Below are the code and all the weights of a small trained network. Each question names an input and a target symbol and asks about switching units off, where a switched-off unit gives its printed mean instead of its output.

import numpy as np


def w(rows, s, z=0):
    codes = np.array(rows[::2]) - 128.0
    scale = np.full(codes.shape[1], s)
    scale[-1] = z or s
    return codes * scale


def f(y):
    return np.maximum(y, 0)


def softmax(a):
    e = np.exp(a - a.max(-1, keepdims=True))
    return e / e.sum(-1, keepdims=True)


def log_softmax(a):
    a = a - a.max(-1, keepdims=True)
    return a - np.log(np.exp(a).sum(-1, keepdims=True))


def net(x, mask):
    ids = ['ΓΔΩαβημξ'.index(c) for c in x.split()]
    T = len(ids)
    res = E[ids] + P[:T]
    u = 0
    for l in range(2):
        r = res
        for j in range(2):
            rows = slice(4 * j, 4 * j + 4)
            q, k, v = (r @ M[l][rows].T for M in (Q, K, V))
            z = softmax(np.where(np.tri(T) > 0, q @ k.T / 4**0.5, -1e9)) @ v
            o = O[l][rows]
            res = res + np.where(mask[u + j], z, o[:, -1]) @ o[:, :-1]
        u += 2
        y = f(res @ A[l][:, :-1].T + A[l][:, -1])
        res = res + np.where(mask[u : u + 8], y, B[l][:, -1]) @ B[l][:, :-1]
        u += 8
    return log_softmax(res[-1] @ U[:, :-1].T + U[:, -1])


Q, K, V, O, A, B = {}, {}, {}, {}, {}, {}
E = w([
[104,200,135,255],'Γ',
[132,146,35,73],'Δ',
[139,20,65,149],'Ω',
[78,115,143,135],'α',
[172,95,126,90],'β',
[171,63,142,185],'η',
[181,188,112,149],'μ',
[116,112,71,184],'ξ',
],0.018)
P = w([
[123,190,184,46],'0',
[126,165,153,19],'1',
[126,167,130,29],'2',
[121,175,105,48],'3',
[121,168,87,59],'4',
[116,176,64,71],'5',
[125,174,47,60],'6',
[114,176,42,72],'7',
[118,170,21,59],'8',
[127,157,13,72],'9',
[115,166,2,79],'10',
[118,171,15,91],'11',
],0.0042)
Q[0] = w([
[134,139,125,125],'L0H0',
[221,84,205,191],'L0H0',
[149,171,210,117],'L0H0',
[174,124,66,151],'L0H0',
[124,103,57,110],'L0H1',
[191,160,152,192],'L0H1',
[187,253,214,121],'L0H1',
[82,214,160,115],'L0H1',
],0.019)
K[0] = w([
[117,115,133,123],'L0H0',
[250,215,205,211],'L0H0',
[208,126,170,203],'L0H0',
[74,134,170,86],'L0H0',
[96,159,128,166],'L0H1',
[217,103,145,180],'L0H1',
[237,220,206,162],'L0H1',
[139,207,112,128],'L0H1',
],0.018)
V[0] = w([
[127,136,102,114],'L0H0',
[146,87,165,109],'L0H0',
[142,114,139,108],'L0H0',
[89,7,95,148],'L0H0',
[137,27,58,141],'L0H1',
[133,233,125,41],'L0H1',
[160,177,177,226],'L0H1',
[2,69,244,57],'L0H1',
],0.0055)
O[0] = w([
[121,190,146,148,184],'L0H0',
[150,52,152,113,70],'L0H0',
[133,114,149,129,119],'L0H0',
[222,90,214,112,172],'L0H0',
[50,86,105,108,253],'L0H1',
[177,128,191,202,97],'L0H1',
[184,193,149,89,12],'L0H1',
[126,105,3,122,86],'L0H1',
],0.0071,0.0023)
A[0] = w([
[92,52,178,137,160],'L0N0',
[53,106,113,31,5],'L0N1',
[254,103,121,151,49],'L0N2',
[95,132,96,196,166],'L0N3',
[8,228,111,78,54],'L0N4',
[32,168,128,151,56],'L0N5',
[56,131,100,227,245],'L0N6',
[150,181,74,203,245],'L0N7',
],0.0081,0.0015)
B[0] = w([
[61,167,114,214,184],'L0N0',
[127,184,148,232,207],'L0N1',
[217,42,101,117,147],'L0N2',
[124,128,134,64,202],'L0N3',
[49,91,89,246,216],'L0N4',
[186,59,171,166,193],'L0N5',
[154,103,156,2,253],'L0N6',
[148,148,135,13,211],'L0N7',
],0.0098,0.0057)
Q[1] = w([
[104,78,212,92],'L1H0',
[120,120,166,13],'L1H0',
[142,107,147,187],'L1H0',
[137,132,191,175],'L1H0',
[106,91,116,245],'L1H1',
[153,104,52,186],'L1H1',
[41,186,201,177],'L1H1',
[179,14,134,127],'L1H1',
],0.011)
K[1] = w([
[222,215,53,173],'L1H0',
[215,195,138,63],'L1H0',
[121,108,58,157],'L1H0',
[102,118,11,125],'L1H0',
[113,15,1,139],'L1H1',
[97,57,115,184],'L1H1',
[97,94,41,23],'L1H1',
[247,118,92,240],'L1H1',
],0.0093)
V[1] = w([
[137,76,60,41],'L1H0',
[111,48,13,123],'L1H0',
[56,72,205,43],'L1H0',
[73,110,186,135],'L1H0',
[142,168,130,171],'L1H1',
[75,69,172,71],'L1H1',
[65,130,254,174],'L1H1',
[112,91,136,103],'L1H1',
],0.008)
O[1] = w([
[168,140,70,66,193],'L1H0',
[134,53,1,100,199],'L1H0',
[173,80,186,68,234],'L1H0',
[128,67,161,125,168],'L1H0',
[84,152,123,113,52],'L1H1',
[170,85,158,160,249],'L1H1',
[47,144,213,144,104],'L1H1',
[157,119,139,144,192],'L1H1',
],0.0094,0.0017)
A[1] = w([
[225,200,143,95,1],'L1N0',
[26,183,46,46,185],'L1N1',
[97,175,30,238,68],'L1N2',
[97,111,191,244,114],'L1N3',
[154,124,194,166,193],'L1N4',
[248,120,55,255,113],'L1N5',
[106,141,27,130,139],'L1N6',
[118,202,128,166,109],'L1N7',
],0.0073,0.0044)
B[1] = w([
[81,5,103,145,183],'L1N0',
[130,173,70,218,254],'L1N1',
[151,206,42,60,195],'L1N2',
[141,59,54,99,178],'L1N3',
[56,178,185,90,192],'L1N4',
[97,222,244,187,216],'L1N5',
[131,80,243,106,253],'L1N6',
[181,105,36,121,163],'L1N7',
],0.011,0.0057)
U = w([
[79,164,114,31,51],'Γ',
[145,140,93,91,55],'Δ',
[48,73,67,126,187],'Ω',
[183,144,103,89,253],'α',
[170,141,104,96,52],'β',
[167,151,143,180,84],'η',
[115,209,58,106,209],'μ',
[177,130,54,2,215],'ξ',
],0.0085,0.0017)

Each question gives the input, a string of symbols that net reads in full, and the target symbol t.
The units are the heads (4 rows each of Q, K, V and O) and the neurons (one row each of A and B). Each row of codes is followed by its name. A weight is (code - 128) times the scale printed after its matrix; where a second scale follows, it is the last column's (O, A, B and U).
mask holds one flag per unit, layer by layer, with each layer's heads first. A switched-off unit (its flag False) gives its mean, the last column of its rows in O or B, instead of its output. The means were averaged over made-up inputs and are rounded, as every weight is.
A unit's drop is (log p(t) with every unit on - log p(t) with that unit switched off) / (log p(t) with every unit on - log p(t) with every unit switched off).
The circuit of an input: a set's keep is (log p(t) with only the set's units on - log p(t) with every unit switched off) / (log p(t) with every unit on - log p(t) with every unit switched off). Starting from the 12 units with the biggest drops (on a tie, the unit counted first), units are removed one at a time, each time the one whose removal leaves the highest keep (on an exact tie, the one counted first), for as long as the keep stays at least 0.8.
circuit, biggest first: the units of the circuit, biggest drop first
k most important neurons: the k neurons with the biggest drops, biggest first
k most important neurons of layer l: the k neurons of layer l with the biggest drops, biggest first
heads that matter: for each layer, one digit per head in row order, 1 if its drop is at least 0.15 and else 0, layers parted by /
drop of u: that unit's drop, to one decimal
input μ β α ξ α ξ Γ α, target η: heads that matter	00 / 01
input α α β α α η, target η: circuit, biggest first	L1N5, L0H0, L0N6
input ξ α ξ β ξ μ ξ η, target μ: heads that matter	11 / 11
input Ω Ω Ω β, target Ω: circuit, biggest first	L0H1, L0N1, L0N7, L1H0
input α Δ α Δ β Ω α ξ Δ Γ ξ, target Γ: heads that matter	01 / 10
input α Ω η η, target Ω: 2 most important neurons	L0N1, L0N0
input α ξ α α Δ Δ, target μ: circuit, biggest first	L1N1, L0H0
input ξ η ξ Ω ξ η, target Ω: most important neuron	L0N0
input Ω β α α α μ η, target μ: 4 most important neurons	L0N6, L0N2, L0N4, L0N3
input α ξ α, target η: heads that matter	11 / 01
input η η ξ Δ, target μ: 2 most important neurons	L0N6, L1N2
input Δ μ μ Δ μ, target μ: 2 most important neurons of layer 1	L1N6, L1N1
input Γ η ξ Δ η, target Γ: 2 most important neurons of layer 0	L0N7, L0N6
input α Δ Γ α, target μ: 3 most important neurons	L1N2, L1N1, L0N6
input ξ α α α α α Δ α Δ Ω Γ, target Γ: most important neuron	L0N7
input α Γ η α μ ξ, target μ: 2 most important neurons of layer 1	L1N1, L1N6
input Δ α α ξ β α Γ α α ξ Δ, target Ω: 3 most important neurons	L0N4, L0N7, L0N0
input ξ α ξ μ Γ α α α Γ α α η, target Γ: drop of L1H0	0.7
input α η Δ α Δ ξ, target ξ: drop of L0N3	0.1
input Δ Δ α Δ, target Ω: drop of L1H0	0.8
input β ξ ξ ξ, target ξ: most important neuron	L0N1
